Below are the code and all the weights of a small trained network. Each question names an input and a class and asks about switching units off, where a switched-off unit gives its printed mean instead of its output.

import numpy as np


def w(rows, s, z=0):
    codes = np.array(rows[::2]) - 128.0
    scale = np.full(codes.shape[1], s)
    scale[-1] = z or s
    return codes * scale


def f(y):
    return y / 2 * (1 + np.tanh(0.7978845608 * (y + 0.044715 * y**3)))


def log_softmax(a):
    a = a - a.max(-1, keepdims=True)
    return a - np.log(np.exp(a).sum(-1, keepdims=True))


def net(x, mask):
    res = np.array(x, float).reshape(1, 5) / 4 @ E
    y = f(res @ A[0][:, :-1].T + A[0][:, -1])
    res = res + np.where(mask, y, B[0][:, -1]) @ B[0][:, :-1]
    return log_softmax(res[-1] @ U[:, :-1].T + U[:, -1])


A, B = {}, {}
E = w([
[176,86,248,113,159,85],'x0',
[93,60,109,182,42,26],'x1',
[204,111,120,178,153,199],'x2',
[250,103,80,8,95,118],'x3',
[131,221,147,53,68,172],'x4',
],0.011)
A[0] = w([
[80,122,159,232,143,191,124],'n1',
[170,185,79,97,99,121,98],'n2',
[44,84,146,169,79,13,189],'n3',
[164,135,51,158,135,88,143],'n4',
[144,169,138,160,173,200,254],'n5',
[132,102,2,94,24,145,131],'n6',
],0.011,0.0046)
B[0] = w([
[86,202,244,39,207,144,223],'n1',
[163,216,70,78,141,128,183],'n2',
[76,111,148,248,134,1,248],'n3',
[121,116,82,161,121,40,170],'n4',
[136,187,185,132,127,56,216],'n5',
[192,203,14,193,81,86,229],'n6',
],0.011,0.015)
U = w([
[188,43,185,22,118,157,127],'0',
[165,195,51,165,74,106,135],'1',
[63,84,111,94,145,136,16],'2',
[157,83,199,153,139,96,199],'3',
[2,100,82,185,159,93,63],'4',
[159,106,124,175,197,162,21],'5',
[121,207,181,37,169,156,240],'6',
[129,130,106,165,129,204,3],'7',
],0.014,0.0046)

Each question gives the input, the list of numbers given to net, and the class t.
The units are the neurons (one row each of A and B). Each row of codes is followed by its name. A weight is (code - 128) times the scale printed after its matrix; where a second scale follows, it is the last column's (A, B and U).
mask holds one flag per neuron, in row order. A switched-off neuron (its flag False) gives its mean, the last column of its row in B, instead of its output. The means were averaged over made-up inputs and are rounded, as every weight is.
A unit's drop is (log p(t) with every unit on - log p(t) with that unit switched off) / (log p(t) with every unit on - log p(t) with every unit switched off).
The circuit of an input: a set's keep is (log p(t) with only the set's units on - log p(t) with every unit switched off) / (log p(t) with every unit on - log p(t) with every unit switched off). Starting from all 6 units, units are removed one at a time, each time the one whose removal leaves the highest keep (on an exact tie, the one counted first), for as long as the keep stays at least 0.8.
units of the circuit, in order: the units of the circuit, biggest drop first
top k neurons: the k neurons with the biggest drops, biggest first
drop of u: that unit's drop, to one decimal
input [1,-6,-8,8,-7], class 0: units of the circuit, in order : [n6; n3; n1]
input [6,-2,1,4,-5], class 0: top 2 neurons : [n3; n6]
input [-1,-5,8,2,-1], class 6: top neuron : [n6]
input [-7,-3,2,-1,-8], class 6: units of the circuit, in order : [n3; n1]
input [4,-1,-4,5,-4], class 0: units of the circuit, in order : [n3; n6; n5]
input [7,0,0,3,2], class 0: units of the circuit, in order : [n3; n1; n6]
input [8,3,4,0,5], class 0: units of the circuit, in order : [n3; n6; n1]
input [6,-7,-8,-8,-8], class 6: top 3 neurons : [n1; n6; n4]
input [8,-7,7,2,-7], class 6: top 4 neurons : [n3; n5; n4; n6]
input [4,2,-2,3,-2], class 4: top 2 neurons : [n1; n5]
input [8,0,-7,-1,4], class 3: top 3 neurons : [n6; n4; n2]
input [6,6,5,0,-7], class 4: top 2 neurons : [n3; n5]
input [1,8,7,4,-7], class 4: top 2 neurons : [n3; n2]
input [5,-5,-3,-7,-8], class 6: units of the circuit, in order : [n1]
input [6,1,-6,2,-3], class 4: top 3 neurons : [n3; n1; n5]
input [6,-4,-5,-7,0], class 6: drop of n1 : 1.8
input [2,-1,2,-8,-4], class 6: drop of n2 : 0.0
input [8,7,-2,-3,0], class 4: drop of n3 : 1.2
input [-1,8,6,-2,1], class 4: drop of n3 : 0.1
